Below is a small trained network, with its code and all its weights. Each question gives an input and a class and asks what happens when units are switched off, that is, made to give their printed mean instead of their output.

import numpy as np


def w(rows, s, z=0):
    codes = np.array(rows[::2]) - 128.0
    scale = np.full(codes.shape[1], s)
    scale[-1] = z or s
    return codes * scale


def norm(h):
    return h / np.sqrt((h * h).mean(-1, keepdims=True) + 1e-5)


def f(y):
    return np.maximum(y, 0)


def log_softmax(a):
    a = a - a.max(-1, keepdims=True)
    return a - np.log(np.exp(a).sum(-1, keepdims=True))


def net(x, mask):
    res = np.array(x, float).reshape(1, 6) / 4 @ E
    u = 0
    for l in range(3):
        y = f(norm(res) @ A[l][:, :-1].T + A[l][:, -1])
        res = res + np.where(mask[u : u + 6], y, B[l][:, -1]) @ B[l][:, :-1]
        u += 6
    return log_softmax(norm(res)[-1] @ U[:, :-1].T + U[:, -1])


A, B = {}, {}
E = w([
[100,10,72,85,177,148,131],'x0',
[104,119,159,118,107,141,135],'x1',
[135,130,117,122,139,124,110],'x2',
[103,95,126,214,78,122,59],'x3',
[163,131,174,190,201,195,104],'x4',
[133,146,108,125,141,128,98],'x5',
],0.011)
A[0] = w([
[143,41,106,200,104,129,130,4],'0.n1',
[88,148,128,131,30,62,113,80],'0.n2',
[136,138,161,146,219,203,142,117],'0.n3',
[118,202,92,135,117,150,125,60],'0.n4',
[184,1,72,102,80,202,102,154],'0.n5',
[91,54,34,195,77,183,95,44],'0.n6',
],0.0092,0.0035)
B[0] = w([
[89,254,161,120,128,141,59,177],'0.n1',
[229,173,51,176,43,123,96,232],'0.n2',
[177,71,101,152,150,209,183,225],'0.n3',
[156,144,125,118,81,142,132,158],'0.n4',
[72,188,146,56,200,170,230,253],'0.n5',
[218,218,106,153,64,176,160,221],'0.n6',
],0.009,0.0063)
A[1] = w([
[128,109,175,236,109,97,49,1],'1.n1',
[57,71,64,26,117,16,171,4],'1.n2',
[135,82,180,254,135,156,53,72],'1.n3',
[161,142,202,118,175,192,137,74],'1.n4',
[125,153,78,43,71,155,208,209],'1.n5',
[60,22,96,49,156,128,182,217],'1.n6',
],0.0098,0.0029)
B[1] = w([
[34,85,84,101,214,134,71,159],'1.n1',
[66,114,134,45,172,131,52,169],'1.n2',
[74,166,144,77,228,106,9,169],'1.n3',
[176,144,119,146,135,184,80,190],'1.n4',
[93,186,126,105,127,42,132,254],'1.n5',
[142,45,101,149,170,145,70,197],'1.n6',
],0.012,0.011)
A[2] = w([
[88,81,114,101,140,253,162,89],'2.n1',
[161,219,129,58,159,198,123,177],'2.n2',
[56,147,86,24,113,59,157,49],'2.n3',
[64,88,116,97,121,98,187,3],'2.n4',
[91,90,131,169,178,72,105,86],'2.n5',
[163,101,90,173,177,142,93,121],'2.n6',
],0.011,0.0051)
B[2] = w([
[218,58,71,182,161,71,147,171],'2.n1',
[128,47,254,161,45,191,197,250],'2.n2',
[109,244,206,64,95,70,172,205],'2.n3',
[44,140,177,129,154,181,104,136],'2.n4',
[84,155,137,28,125,102,103,148],'2.n5',
[66,167,134,116,59,33,121,176],'2.n6',
],0.0089,0.012)
U = w([
[99,223,119,85,80,37,221,146],'0',
[60,131,134,49,215,125,31,244],'1',
[189,82,181,203,155,219,166,122],'2',
[191,4,45,117,255,182,191,14],'3',
[166,200,30,223,53,41,34,1],'4',
],0.011,0.0054)

Each question gives the input, the list of numbers given to net, and the class t.
The units are the neurons (one row each of A and B). Each row of codes is followed by its name. A weight is (code - 128) times the scale printed after its matrix; where a second scale follows, it is the last column's (A, B and U).
mask holds one flag per neuron, layer by layer. A switched-off neuron (its flag False) gives its mean, the last column of its row in B, instead of its output. The means were averaged over made-up inputs and are rounded, as every weight is.
A unit's drop is (log p(t) with every unit on - log p(t) with that unit switched off) / (log p(t) with every unit on - log p(t) with every unit switched off).
The circuit of an input: a set's keep is (log p(t) with only the set's units on - log p(t) with every unit switched off) / (log p(t) with every unit on - log p(t) with every unit switched off). Starting from the 12 units with the biggest drops (on a tie, the unit counted first), units are removed one at a time, each time the one whose removal leaves the highest keep (on an exact tie, the one counted first), for as long as the keep stays at least 0.8.
units of the circuit, in order: the units of the circuit, biggest drop first
most important unit: the unit with the biggest drop
top k neurons: the k neurons with the biggest drops, biggest first
top k neurons in layer l: the k neurons of layer l with the biggest drops, biggest first
drop of u: that unit's drop, to one decimal
input [7,-6,-7,1,0,-7], class 0: most important unit : 1.n5
input [-8,-8,0,-1,1,7], class 2: units of the circuit, in order : [1.n5 2.n2]
input [7,2,0,7,-2,5], class 0: units of the circuit, in order : [0.n6 0.n5]
input [0,-3,0,4,-4,-2], class 4: top 2 neurons : [0.n2 2.n3]
input [-8,8,-6,1,6,6], class 1: units of the circuit, in order : [1.n3 0.n5]
input [2,8,6,-7,8,6], class 3: top 4 neurons in layer 0 : [0.n3 0.n6 0.n2 0.n1]
input [2,8,-1,-4,-7,8], class 1: top 3 neurons : [1.n2 0.n6 1.n6]
input [7,-5,0,7,2,-7], class 2: top 2 neurons : [0.n6 2.n2]
input [1,-4,-1,-3,4,-5], class 3: top 2 neurons in layer 0 : [0.n3 0.n6]
input [-8,4,3,1,8,2], class 1: top 3 neurons : [1.n3 0.n5 0.n6]
input [5,8,-8,-4,-8,-3], class 1: top 2 neurons : [1.n2 1.n6]
input [-5,-7,-6,1,-6,-6], class 4: top 3 neurons : [0.n2 0.n5 2.n2]
input [1,-2,8,0,2,0], class 3: units of the circuit, in order : [0.n3 2.n3]
input [-6,1,2,-2,7,7], class 2: units of the circuit, in order : [2.n2]
input [-4,6,8,0,3,-3], class 2: top 4 neurons in layer 1 : [1.n5 1.n4 1.n6 1.n2]
input [3,-7,-3,-6,-2,-1], class 1: units of the circuit, in order : [0.n6 1.n2]
input [5,8,-5,-6,1,-4], class 3: top 2 neurons : [1.n6 2.n1]
input [5,-2,1,-1,8,2], class 3: top 2 neurons : [2.n1 0.n3]
input [7,-5,-6,3,-3,-8], class 0: top 2 neurons in layer 0 : [0.n6 0.n1]
input [1,-4,-5,-4,-7,5], class 1: units of the circuit, in order : [1.n2]
input [-3,-7,-8,2,8,-6], class 1: top 3 neurons : [1.n3 0.n5 0.n6]
input [-3,3,-1,4,7,0], class 1: top 2 neurons : [1.n3 0.n5]
input [-5,5,-3,4,-6,2], class 4: top 2 neurons : [0.n2 0.n5]
input [2,-1,6,1,8,3], class 2: top 2 neurons in layer 2 : [2.n2 2.n6]
input [5,-3,-6,-1,7,-1], class 3: top 2 neurons in layer 0 : [0.n3 0.n2]
input [-1,3,-7,4,-4,-3], class 4: drop of 0.n2 : 0.7
input [7,7,4,-5,3,4], class 3: top neuron in layer 2 : [2.n1]
input [8,-2,-4,6,-2,-1], class 0: drop of 1.n5 : 0.1
input [-6,-3,-6,1,-7,-2], class 4: drop of 0.n5 : 0.5
